Below are the code and all the weights of a small trained network. Each question names an input and a class and asks about switching units off, where a switched-off unit gives its printed mean instead of its output.

import numpy as np


def w(rows, s, z=0):
    codes = np.array(rows[::2]) - 128.0
    scale = np.full(codes.shape[1], s)
    scale[-1] = z or s
    return codes * scale


def norm(h):
    return h / np.sqrt((h * h).mean(-1, keepdims=True) + 1e-5)


def f(y):
    return y / 2 * (1 + np.tanh(0.7978845608 * (y + 0.044715 * y**3)))


def log_softmax(a):
    a = a - a.max(-1, keepdims=True)
    return a - np.log(np.exp(a).sum(-1, keepdims=True))


def net(x, mask):
    res = np.array(x, float).reshape(1, 2) / 4 @ E
    u = 0
    for l in range(4):
        y = f(norm(res) @ A[l][:, :-1].T + A[l][:, -1])
        res = res + np.where(mask[u : u + 3], y, B[l][:, -1]) @ B[l][:, :-1]
        u += 3
    return log_softmax(norm(res)[-1] @ U[:, :-1].T + U[:, -1])


A, B = {}, {}
E = w([
[96,142,86,100,203],'x0',
[1,142,115,56,138],'x1',
],0.008)
A[0] = w([
[2,94,166,49,47,181],'L0N1',
[191,112,170,184,180,87],'L0N2',
[206,121,75,160,183,2],'L0N3',
],0.008,0.0018)
B[0] = w([
[46,1,132,103,122,253],'L0N1',
[105,184,121,125,202,199],'L0N2',
[115,255,77,200,147,192],'L0N3',
],0.0099,0.0066)
A[1] = w([
[162,128,191,189,226,177],'L1N1',
[9,74,93,70,187,249],'L1N2',
[2,78,119,90,86,158],'L1N3',
],0.0071,0.0019)
B[1] = w([
[129,140,32,113,82,177],'L1N1',
[120,96,213,11,121,254],'L1N2',
[18,129,237,24,157,236],'L1N3',
],0.011,0.0076)
A[2] = w([
[254,144,3,130,131,249],'L2N1',
[214,140,99,123,145,100],'L2N2',
[225,127,193,93,108,95],'L2N3',
],0.0084,0.0018)
B[2] = w([
[86,3,215,73,125,254],'L2N1',
[116,131,81,81,90,159],'L2N2',
[66,98,111,127,143,132],'L2N3',
],0.011,0.0091)
A[3] = w([
[199,143,13,247,255,4],'L3N1',
[206,144,19,183,136,78],'L3N2',
[167,90,2,135,196,25],'L3N3',
],0.0065,0.0019)
B[3] = w([
[149,119,112,171,194,252],'L3N1',
[117,181,11,184,133,136],'L3N2',
[83,135,129,155,53,175],'L3N3',
],0.012,0.0028)
U = w([
[126,29,192,31,111,218],'0',
[183,206,111,151,52,2],'1',
[137,133,40,250,168,82],'2',
],0.012,0.0044)

Each question gives the input, the list of numbers given to net, and the class t.
The units are the neurons (one row each of A and B). Each row of codes is followed by its name. A weight is (code - 128) times the scale printed after its matrix; where a second scale follows, it is the last column's (A, B and U).
mask holds one flag per neuron, layer by layer. A switched-off neuron (its flag False) gives its mean, the last column of its row in B, instead of its output. The means were averaged over made-up inputs and are rounded, as every weight is.
A unit's drop is (log p(t) with every unit on - log p(t) with that unit switched off) / (log p(t) with every unit on - log p(t) with every unit switched off).
The circuit of an input: a set's keep is (log p(t) with only the set's units on - log p(t) with every unit switched off) / (log p(t) with every unit on - log p(t) with every unit switched off). Starting from all 12 units, units are removed one at a time, each time the one whose removal leaves the highest keep (on an exact tie, the one counted first), for as long as the keep stays at least 0.8.
units of the circuit, in order: the units of the circuit, biggest drop first
most important unit: the unit with the biggest drop
top k neurons: the k neurons with the biggest drops, biggest first
drop when u is switched off: that unit's drop, to one decimal
input [7,-6], class 2: units of the circuit, in order	[L0N3, L1N2]
input [8,-6], class 2: most important unit	L0N3
input [8,-4], class 2: units of the circuit, in order	[L0N3, L1N2, L0N1]
input [2,-8], class 2: top 2 neurons	[L1N2, L0N3]
input [3,-2], class 2: top 2 neurons	[L0N3, L1N2]
input [5,-7], class 2: top 2 neurons	[L1N2, L0N3]
input [2,-2], class 2: drop when L1N2 is switched off	0.3
input [7,-8], class 2: drop when L1N2 is switched off	0.9
input [3,-5], class 2: drop when L0N2 is switched off	0.2
input [4,-6], class 2: top 2 neurons	[L1N2, L0N3]
